Each row is followed by one of two labels, saying whether the row has a hidden trait. Each part has a new trait and two new labels.
[  6  -3   5  -6   4  -1  13   6  27  23   6  -6  -3  -9   5  20   2  -8
 -11   0]	K
[-22 -11  -3 -46  -1  -2  -5  10   6  10   8  -8   0  -3   7 -15   3 -10
  15  -1]	U
[ 22  24  19  31   6  -1  37 -10   7 -17 -13  -6   2  -2   4  29   1  -4
 -15   1]	K
[ -1  -4  -9  -4   7  -2  51   8  30   8   7 -26  -7   0   7  -2   3  -3
  16  -2]	K
[ -1  -6 -64  49  -3   4 -34  14  13  50   5  -8 -28  -1  11   5   3 -20
  16   0]	U
[ -4  -5 -16  -6  -9   0  -9  13  23   7   8 -10 -12   5  11  -7   4 -16
  35  -4]	K
[ -5  -4  -2  -4   2  -2  65   4   9  12   6 -15  -5   8   4  -2   3   7
   9  -1]	U
[ -4  -5 -27   7  -1   1  -5  14  20  44   5 -21 -21   3  10   1   5 -14
  35  -2]	K
[  7  10  25 -11 -10  -6  12  -6 -39 -80 -26  20   8  13 -15  -3   2   4
  -9   1]	U
[  0  -4  -8 -45 -14  -1   5  10  12 -24   6   9   4  -1   9   1   2 -11
  24  -8]	U
[ -1   0  -5 -10 -15   0 -44  11   9   0   6   3  -6  -1  12   4   4 -11
  36  -2]	K
[-12  -5  -2 -33  -3  -4  11   9  10  15   6   9  -2  -5   5  26   0  -7
   5 -12]	U
[  3  -4  29 -12  17   0  32  -3   4  -2   3  -1   8   0  -2 -40   0  13
 -31   3]	U

Part 2:
[ 30  17   3 -21 -24  23  31 100  32 -26 -25  -5  25  26  28   5   1 -24
  -9   3 -58 -29   1  20  -7 -25  16  19 -17  10 -11 -14 -31  21 -10 -21
  -9 -31]	dezu
[  5  14  17 -38 -36  26  37  67  32  -5 -28 -13  24   1  31   6 -11 -24
  -9   4 -12 -20  18  10 -19 -10  -1  12  22  17 -28   4 -87  33   7 -34
   6 -26]	Zamir
[  8   6  18 -37  10  10   8  82  17 -27  -2 -11  43  39  23  -2 -27 -39
  -2  -4 -73 -24  18  11  32 -33  14  18  -7  16  23 -31 -60  33  -6 -30
  -3 -21]	dezu
[-12  14 -13  27 -56  -4   8 -24   2  -3 -15   3 -49 -21   8  23  38  35
   0  32  62  17 -32  -4 -31  10 -34 -12  21 -13 -20  35 -29 -21 -13  15
  -4  -6]	Zamir
[ 26   0  14 -22  22   9   8  61  14 -13   0  -7  36  26  10 -12 -14 -31
  -6 -20 -54 -29  16  10  19 -23  20  21 -15  13  11 -31 -19  26  -1 -12
  -5 -19]	dezu
[-28  17  -4  35 -29 -11 -19  -7 -19  -7  -4   6 -47  -5  16  17  30  14
  17  34  37  22 -42  -7   9  -6 -38 -12   4 -21  20  22 -50 -28 -22  15
  -4  10]	dezu
[-73  20  13  -1 -49  -3  -7  23   0  -2 -19  -7 -39 -17  41  21   5   4
  12  41  34  28 -32 -13   4   8 -47 -19  37  -6   3  34 -97  -5 -18 -16
   7  -2]	dezu
[-24  -1  -7  13 -32  -4   9 -64   3  27 -13  -4 -35 -39  -9  16   8  29
  -3  18  73  20  -6  -7 -37  25 -24 -24  30  -4 -41  37  -5 -13   9   2
  11   8]	Zamir

[ -5 -29  30  49   3   7 -21 -56 -11  -8  18 -12  16   3 -23   0  -4 -14
  23  -6  22 -18  -9  19  -4  -3]	Padez
[ -6  27  -5 -42   0 -25  -4  42 -10 -10   7  22 -35  -1  10   2  29 -27
 -11  -4   6   0   3  -8  -5  -2]	Padez
[ -1 -23  -1  39  20  13 -10   1 -11  -8  19  -6  38   5 -60 -13   1 -24
   2  -3  13 -16  -2   7  -3   2]	Padez
[ -2 -25  19 -95  -5 -29  11 -12  10  -8  29 -29 -12  16  -5   6 -11 -14
 -12 -12  21 -12  -5  28  -9 -16]	pizu
[-12 -24 -63  10  55 -30  14  31   3  -9  22 -18   7   8   4  13  11 -16
   0 -12 -14 -12   0  29  30   5]	pizu
[ -9 -59  15  57  35   1  12  13 -17  -7  35  -9   5   9 -23  13   3 -28
  22  -8  19 -20  -5  23   4  -6]	pizu
[  0 -25  -4  90   8  13  -5 -10 -36  -8  21  -5  37   8 -29  -3   1 -59
  16   7   6 -11   0   0   4  -6]	Padez
[ -2 -24  32 -90 -20 -15  -1 -38  26 -10   5 -22 -17   9  -8   9 -15 -26
 -13  -4  26  -7  -1  32 -11   1]	pizu
[ -4 -28  17  -1  19   8  18  48   3 -11 -10   6 -36  11  -7  21  19   6
   7 -17  38  23  -7  -8 -36  -4]	pizu
[ -5 -25   2  84  24  17  15  18 -28  -9  -1  -4 -11   9 -17  18   9 -30
  17  -8  30  21  -6 -14 -26 -16]	pizu
[  6 -34  -7  30   1  -9   8  25 -29  -8  25  -1  25  18  13   0  12 -10
  15  -2  -1 -11  -3  -2  -1  -7]	Padez
[ -2  22 -30 -61  -4 -51   2  30 -13  -8  14   0   0   3  21  -9   9 -37
 -18   3 -28 -28   8  15  29   8]	Padez
[ -4 -42   4  78  28  17   4   6 -13  -9  15  -6  23   6 -26   6  -1 -14
  21  -4  12  -7  -5  11   1 -19]	pizu
[  2 -31  28 -52  -6 -20   6 -55 -13  -8  22 -37  21  11 -29 -12 -25 -40
 -10  -2  12 -24  -1  22   5 -12]	pizu
